Below is a small trained network, with its code and all its weights. Each question gives an input and a class and asks what happens when units are switched off, that is, made to give their printed mean instead of their output.

import numpy as np


def w(rows, s, z=0):
    codes = np.array(rows[::2]) - 128.0
    scale = np.full(codes.shape[1], s)
    scale[-1] = z or s
    return codes * scale


def norm(h):
    return h / np.sqrt((h * h).mean(-1, keepdims=True) + 1e-5)


def f(y):
    return y / 2 * (1 + np.tanh(0.7978845608 * (y + 0.044715 * y**3)))


def log_softmax(a):
    a = a - a.max(-1, keepdims=True)
    return a - np.log(np.exp(a).sum(-1, keepdims=True))


def net(x, mask):
    res = np.array(x, float).reshape(1, 4) / 4 @ E
    u = 0
    for l in range(2):
        y = f(norm(res) @ A[l][:, :-1].T + A[l][:, -1])
        res = res + np.where(mask[u : u + 7], y, B[l][:, -1]) @ B[l][:, :-1]
        u += 7
    return log_softmax(norm(res)[-1] @ U[:, :-1].T + U[:, -1])


A, B = {}, {}
E = w([
[161,24,177,2,101],'x0',
[88,155,16,69,244],'x1',
[128,132,145,135,143],'x2',
[177,211,145,99,119],'x3',
],0.0029)
A[0] = w([
[131,145,150,251,84,102],'L0N1',
[178,180,121,122,143,149],'L0N2',
[182,169,156,102,42,105],'L0N3',
[177,72,116,36,190,6],'L0N4',
[148,185,160,125,110,98],'L0N5',
[200,64,206,55,54,12],'L0N6',
[177,1,165,152,150,69],'L0N7',
],0.006,0.0027)
B[0] = w([
[223,55,113,51,202,226],'L0N1',
[128,225,103,109,48,166],'L0N2',
[161,124,152,96,170,196],'L0N3',
[254,140,138,203,137,172],'L0N4',
[164,166,106,154,119,146],'L0N5',
[52,188,190,156,172,252],'L0N6',
[120,88,112,75,43,172],'L0N7',
],0.0056,0.003)
A[1] = w([
[165,70,52,32,101,179],'L1N1',
[119,13,61,207,226,98],'L1N2',
[197,140,158,37,157,34],'L1N3',
[204,192,120,217,162,204],'L1N4',
[50,151,74,167,162,129],'L1N5',
[12,119,155,183,141,249],'L1N6',
[179,3,194,142,175,109],'L1N7',
],0.006,0.0015)
B[1] = w([
[167,126,167,123,169,180],'L1N1',
[96,72,183,185,213,241],'L1N2',
[173,148,165,216,101,200],'L1N3',
[148,74,107,85,100,246],'L1N4',
[98,176,158,213,31,178],'L1N5',
[119,140,116,150,4,175],'L1N6',
[71,127,2,109,149,252],'L1N7',
],0.0059,0.0033)
U = w([
[115,35,92,139,225,242],'0',
[250,151,130,104,159,194],'1',
[30,122,112,250,115,3],'2',
[106,224,56,139,93,86],'3',
[41,63,151,75,43,85],'4',
[113,175,239,95,119,103],'5',
],0.014,0.002)

Each question gives the input, the list of numbers given to net, and the class t.
The units are the neurons (one row each of A and B). Each row of codes is followed by its name. A weight is (code - 128) times the scale printed after its matrix; where a second scale follows, it is the last column's (A, B and U).
mask holds one flag per neuron, layer by layer. A switched-off neuron (its flag False) gives its mean, the last column of its row in B, instead of its output. The means were averaged over made-up inputs and are rounded, as every weight is.
A unit's drop is (log p(t) with every unit on - log p(t) with that unit switched off) / (log p(t) with every unit on - log p(t) with every unit switched off).
most important unit: the unit with the biggest drop
k most important neurons: the k neurons with the biggest drops, biggest first
top k neurons in layer l: the k neurons of layer l with the biggest drops, biggest first
drop of u: that unit's drop, to one decimal
input [-7,0,-4,2], class 1: top 2 neurons in layer 0 : (L0N1, L0N6)
input [-4,-4,3,-1], class 0: 2 most important neurons : (L0N1, L1N7)
input [-4,5,-7,-8], class 2: 2 most important neurons : (L1N5, L0N1)
input [-7,0,3,-7], class 0: 3 most important neurons : (L0N1, L0N6, L1N2)
input [-6,8,7,-1], class 2: most important unit : L1N5
input [1,-3,8,-7], class 4: top 2 neurons in layer 0 : (L0N7, L0N4)
input [2,0,1,-7], class 4: top 3 neurons in layer 0 : (L0N1, L0N7, L0N3)
input [1,-1,-5,1], class 5: top 2 neurons in layer 0 : (L0N3, L0N6)
input [-2,5,8,-8], class 2: 3 most important neurons : (L0N1, L1N5, L1N6)
input [6,0,5,6], class 5: 2 most important neurons : (L0N6, L0N1)
input [6,-1,2,1], class 5: top 3 neurons in layer 0 : (L0N6, L0N4, L0N3)
input [7,0,-8,8], class 5: 3 most important neurons : (L0N6, L0N1, L1N7)
input [-7,-2,7,2], class 1: 2 most important neurons : (L0N1, L0N2)
input [-2,-3,3,2], class 1: top 2 neurons in layer 1 : (L1N3, L1N2)
input [-2,-3,-7,1], class 1: most important unit : L1N3
input [-4,7,-7,-1], class 2: drop of L1N7 : 0.1
input [-6,-1,-1,4], class 1: drop of L1N7 : 0.1
input [-8,0,-7,7], class 1: drop of L0N1 : 0.9
